Below is a small trained network, with its code and all its weights. Each question gives an input and a class and asks what happens when units are switched off, that is, made to give their printed mean instead of their output.

import numpy as np


def w(rows, s, z=0):
    codes = np.array(rows[::2]) - 128.0
    scale = np.full(codes.shape[1], s)
    scale[-1] = z or s
    return codes * scale


def norm(h):
    return h / np.sqrt((h * h).mean(-1, keepdims=True) + 1e-5)


def f(y):
    return np.maximum(y, 0)


def log_softmax(a):
    a = a - a.max(-1, keepdims=True)
    return a - np.log(np.exp(a).sum(-1, keepdims=True))


def net(x, mask):
    res = np.array(x, float).reshape(1, 7) / 4 @ E
    u = 0
    for l in range(4):
        y = f(norm(res) @ A[l][:, :-1].T + A[l][:, -1])
        res = res + np.where(mask[u : u + 3], y, B[l][:, -1]) @ B[l][:, :-1]
        u += 3
    return log_softmax(norm(res)[-1] @ U[:, :-1].T + U[:, -1])


A, B = {}, {}
E = w([
[193,159,67,41,60,96,10,128,179,96],'x0',
[63,177,93,116,105,163,116,168,68,61],'x1',
[106,178,193,149,121,29,141,95,160,69],'x2',
[131,135,124,129,132,128,132,128,131,123],'x3',
[108,152,138,148,209,89,32,130,67,189],'x4',
[126,131,32,166,92,61,170,108,94,159],'x5',
[185,107,135,140,155,167,116,15,74,66],'x6',
],0.011)
A[0] = w([
[136,137,254,51,188,205,99,176,172,94,3],'L0N0',
[223,59,168,97,194,80,163,28,225,251,13],'L0N1',
[128,57,69,125,127,194,90,167,135,192,45],'L0N2',
],0.008,0.0059)
B[0] = w([
[162,104,9,101,143,11,220,137,53,132,208],'L0N0',
[75,81,104,150,106,126,73,213,109,56,255],'L0N1',
[204,158,103,133,192,208,140,126,137,119,193],'L0N2',
],0.013,0.0052)
A[1] = w([
[88,181,135,72,115,113,166,239,190,228,73],'L1N0',
[119,170,169,115,208,92,21,139,75,254,51],'L1N1',
[161,79,169,69,6,173,235,141,184,118,3],'L1N2',
],0.0083,0.0067)
B[1] = w([
[209,36,167,166,121,145,78,3,37,62,254],'L1N0',
[65,105,82,95,151,144,146,78,193,84,227],'L1N1',
[13,125,78,99,228,111,67,57,167,140,208],'L1N2',
],0.014,0.0044)
A[2] = w([
[82,194,133,96,114,177,118,126,46,74,91],'L2N0',
[167,122,101,107,120,113,103,73,117,120,103],'L2N1',
[90,176,226,125,104,5,132,100,157,84,3],'L2N2',
],0.012,0.0041)
B[2] = w([
[136,51,144,153,111,107,93,166,165,111,228],'L2N0',
[154,154,165,177,126,88,167,106,119,155,254],'L2N1',
[174,122,49,134,154,253,121,160,105,170,245],'L2N2',
],0.015,0.0059)
A[3] = w([
[214,231,126,3,5,94,37,153,192,170,2],'L3N0',
[11,65,232,181,213,180,245,144,76,207,7],'L3N1',
[172,125,99,56,138,102,16,61,150,152,111],'L3N2',
],0.0073,0.0033)
B[3] = w([
[94,197,253,125,160,111,197,192,114,148,168],'L3N0',
[160,250,188,66,50,69,97,134,191,144,254],'L3N1',
[65,196,200,128,83,132,192,139,156,135,216],'L3N2',
],0.012,0.0068)
U = w([
[119,217,214,140,80,121,164,151,161,153,206],'0',
[166,166,81,133,155,252,149,158,134,166,42],'1',
[6,143,75,113,187,102,127,71,188,97,181],'2',
[103,71,131,154,79,85,100,229,153,87,81],'3',
[175,80,203,159,110,121,126,47,98,107,2],'4',
[126,154,56,113,121,21,205,159,82,153,244],'5',
],0.016,0.0023)

Each question gives the input, the list of numbers given to net, and the class t.
The units are the neurons (one row each of A and B). Each row of codes is followed by its name. A weight is (code - 128) times the scale printed after its matrix; where a second scale follows, it is the last column's (A, B and U).
mask holds one flag per neuron, layer by layer. A switched-off neuron (its flag False) gives its mean, the last column of its row in B, instead of its output. The means were averaged over made-up inputs and are rounded, as every weight is.
A unit's drop is (log p(t) with every unit on - log p(t) with that unit switched off) / (log p(t) with every unit on - log p(t) with every unit switched off).
The circuit of an input: a set's keep is (log p(t) with only the set's units on - log p(t) with every unit switched off) / (log p(t) with every unit on - log p(t) with every unit switched off). Starting from all 12 units, units are removed one at a time, each time the one whose removal leaves the highest keep (on an exact tie, the one counted first), for as long as the keep stays at least 0.8.
units of the circuit, in order: the units of the circuit, biggest drop first
most important unit: the unit with the biggest drop
top k neurons: the k neurons with the biggest drops, biggest first
input [-3,8,-1,8,3,7,7], class 3: top 3 neurons -> L2N0, L1N0, L0N0
input [-3,-3,6,3,-1,-2,4], class 1: most important unit -> L2N2
input [-6,0,-3,-2,7,2,-3], class 2: top 3 neurons -> L1N1, L2N1, L3N2
input [6,-2,4,7,0,7,-7], class 4: units of the circuit, in order -> L1N0, L0N0
input [6,4,-5,-5,-5,-6,-8], class 4: units of the circuit, in order -> L1N0, L0N1
input [8,1,-8,5,-4,0,1], class 0: top 3 neurons -> L3N0, L2N2, L3N2
input [5,2,2,2,2,5,-5], class 0: top 3 neurons -> L3N2, L0N0, L2N0
input [3,-7,7,4,0,2,7], class 1: units of the circuit, in order -> L2N2, L1N0
input [-6,8,-1,-7,-7,-7,-6], class 3: top 3 neurons -> L2N0, L1N1, L1N0
input [-6,2,-3,2,-6,3,4], class 0: units of the circuit, in order -> L3N1, L1N0
input [7,-1,4,-8,1,-4,7], class 0: top 3 neurons -> L1N0, L3N2, L3N0
input [5,6,-3,-8,-3,4,-8], class 4: units of the circuit, in order -> L1N0, L0N1
input [6,-6,1,0,-7,7,7], class 2: top 3 neurons -> L1N2, L1N0, L0N0
input [-5,0,6,-8,-1,8,-8], class 4: units of the circuit, in order -> L1N0, L0N0
input [4,-7,-2,8,-7,-3,-5], class 2: units of the circuit, in order -> L1N2
input [-3,8,-4,-6,5,1,1], class 3: top 3 neurons -> L2N0, L1N2, L2N2
input [3,6,4,-2,7,-7,-4], class 2: top 4 neurons -> L1N1, L0N1, L3N1, L3N2
input [-8,-6,-1,-6,6,8,-5], class 0: top 2 neurons -> L3N1, L0N0
input [3,-3,-6,-5,-8,8,-8], class 2: top 3 neurons -> L1N2, L0N0, L2N2
input [-3,-8,-5,8,-1,5,6], class 3: units of the circuit, in order -> L0N1
input [-4,-3,5,-8,-6,5,4], class 2: units of the circuit, in order -> L1N2, L0N0
input [3,0,6,2,-1,-6,5], class 1: top 2 neurons -> L2N2, L1N0
input [6,6,2,6,1,-6,-7], class 4: units of the circuit, in order -> L1N0, L0N1
input [-4,-7,-6,-6,-7,-5,-8], class 4: top 2 neurons -> L1N0, L2N2
input [-4,5,8,-7,7,-8,0], class 1: top 3 neurons -> L2N2, L1N2, L0N1
input [-5,8,-7,7,2,7,-6], class 3: units of the circuit, in order -> L2N0, L0N0
input [1,5,2,-7,8,-2,-4], class 2: units of the circuit, in order -> L1N1
